Below is a small trained network, with its code and all its weights. Each question gives an input and a class and asks what happens when units are switched off, that is, made to give their printed mean instead of their output.

import numpy as np


def w(rows, s, z=0):
    codes = np.array(rows[::2]) - 128.0
    scale = np.full(codes.shape[1], s)
    scale[-1] = z or s
    return codes * scale


def f(y):
    return np.maximum(y, 0)


def log_softmax(a):
    a = a - a.max(-1, keepdims=True)
    return a - np.log(np.exp(a).sum(-1, keepdims=True))


def net(x, mask):
    res = np.array(x, float).reshape(1, 5) / 4 @ E
    y = f(res @ A[0][:, :-1].T + A[0][:, -1])
    res = res + np.where(mask, y, B[0][:, -1]) @ B[0][:, :-1]
    return log_softmax(res[-1] @ U[:, :-1].T + U[:, -1])


A, B = {}, {}
E = w([
[122,82,153,213,255,119,105],'x0',
[246,237,215,92,183,79,113],'x1',
[36,152,209,188,79,29,226],'x2',
[164,121,133,144,98,132,126],'x3',
[68,245,22,218,121,141,96],'x4',
],0.0073)
A[0] = w([
[67,35,67,179,96,150,122,192],'neuron 0',
[112,68,154,198,255,108,88,178],'neuron 1',
[161,65,190,91,144,124,115,92],'neuron 2',
[155,107,105,125,157,145,75,50],'neuron 3',
[174,117,66,96,139,160,83,49],'neuron 4',
[121,118,144,183,101,102,183,49],'neuron 5',
[166,195,180,109,189,81,107,213],'neuron 6',
[151,202,122,125,149,98,107,252],'neuron 7',
[164,188,137,123,152,88,100,60],'neuron 8',
[90,146,196,169,93,68,135,31],'neuron 9',
[117,232,59,198,125,153,80,113],'neuron 10',
[116,157,107,45,107,128,151,215],'neuron 11',
[151,60,169,42,138,118,127,145],'neuron 12',
[95,160,171,150,123,106,192,2],'neuron 13',
],0.01,0.0031)
B[0] = w([
[191,69,49,40,133,57,102,254],'neuron 0',
[86,101,168,205,2,122,88,251],'neuron 1',
[93,65,139,154,180,107,167,207],'neuron 2',
[65,153,192,110,197,178,64,170],'neuron 3',
[56,163,249,67,168,159,68,195],'neuron 4',
[86,190,177,55,226,129,58,181],'neuron 5',
[143,92,65,89,98,49,105,235],'neuron 6',
[121,66,102,115,100,82,139,209],'neuron 7',
[132,72,74,71,135,86,143,179],'neuron 8',
[66,146,190,56,169,155,83,203],'neuron 9',
[77,7,177,148,170,177,236,246],'neuron 10',
[61,130,204,205,17,140,121,188],'neuron 11',
[104,62,142,184,170,136,186,221],'neuron 12',
[64,125,158,82,191,158,76,185],'neuron 13',
],0.0072,0.0094)
U = w([
[109,160,159,76,194,155,65,67],'0',
[125,88,118,166,173,134,250,79],'1',
[132,118,111,133,102,105,125,254],'2',
[157,105,50,75,111,58,110,68],'3',
[121,130,138,177,44,120,112,188],'4',
[171,160,85,162,136,130,143,137],'5',
[202,203,80,199,109,152,114,51],'6',
],0.011,0.0065)

Each question gives the input, the list of numbers given to net, and the class t.
The units are the neurons (one row each of A and B). Each row of codes is followed by its name. A weight is (code - 128) times the scale printed after its matrix; where a second scale follows, it is the last column's (A, B and U).
mask holds one flag per neuron, in row order. A switched-off neuron (its flag False) gives its mean, the last column of its row in B, instead of its output. The means were averaged over made-up inputs and are rounded, as every weight is.
A unit's drop is (log p(t) with every unit on - log p(t) with that unit switched off) / (log p(t) with every unit on - log p(t) with every unit switched off).
The circuit of an input: a set's keep is (log p(t) with only the set's units on - log p(t) with every unit switched off) / (log p(t) with every unit on - log p(t) with every unit switched off). Starting from the 12 units with the biggest drops (on a tie, the unit counted first), units are removed one at a time, each time the one whose removal leaves the highest keep (on an exact tie, the one counted first), for as long as the keep stays at least 0.8.
circuit, biggest first: the units of the circuit, biggest drop first
most important unit: the unit with the biggest drop
k most important neurons: the k neurons with the biggest drops, biggest first
drop of u: that unit's drop, to one decimal
input [1,-7,0,-6,3], class 3: circuit, biggest first -> (neuron 0)
input [5,2,-4,-8,-5], class 2: 2 most important neurons -> (neuron 1; neuron 10)
input [-3,7,-2,-5,-4], class 3: 4 most important neurons -> (neuron 6; neuron 10; neuron 8; neuron 1)
input [-6,-6,-2,-6,-6], class 1: 2 most important neurons -> (neuron 12; neuron 1)
input [-3,8,-3,-3,8], class 1: 2 most important neurons -> (neuron 10; neuron 0)
input [6,0,8,7,-2], class 0: circuit, biggest first -> (neuron 5; neuron 9)
input [-4,-6,2,-4,-5], class 3: 3 most important neurons -> (neuron 0; neuron 10; neuron 1)
input [8,8,-6,6,-8], class 1: 3 most important neurons -> (neuron 12; neuron 2; neuron 0)
input [-5,2,-2,3,0], class 4: circuit, biggest first -> (neuron 0; neuron 11)
input [5,7,-6,6,6], class 3: 2 most important neurons -> (neuron 6; neuron 8)
input [1,-5,-3,1,6], class 1: 2 most important neurons -> (neuron 10; neuron 6)
input [8,7,7,-6,5], class 4: 2 most important neurons -> (neuron 1; neuron 0)
input [4,-3,8,-1,-7], class 0: 2 most important neurons -> (neuron 5; neuron 9)
input [-7,3,-1,-1,2], class 4: most important unit -> neuron 11
input [6,5,0,4,5], class 4: 4 most important neurons -> (neuron 1; neuron 0; neuron 12; neuron 2)
input [-8,2,-7,-2,6], class 4: 2 most important neurons -> (neuron 11; neuron 5)
input [-3,8,5,7,6], class 3: circuit, biggest first -> (neuron 6; neuron 8)
input [-4,2,7,-6,2], class 0: circuit, biggest first -> (neuron 9; neuron 13)
input [-8,3,8,7,6], class 0: circuit, biggest first -> (neuron 9; neuron 5)
input [-2,6,0,8,8], class 1: circuit, biggest first -> (neuron 10)
input [0,6,-2,2,5], class 3: drop of neuron 8 -> 0.4
input [0,6,6,5,0], class 0: drop of neuron 4 -> -0.2
input [6,2,5,5,-2], class 4: drop of neuron 10 -> 0.1
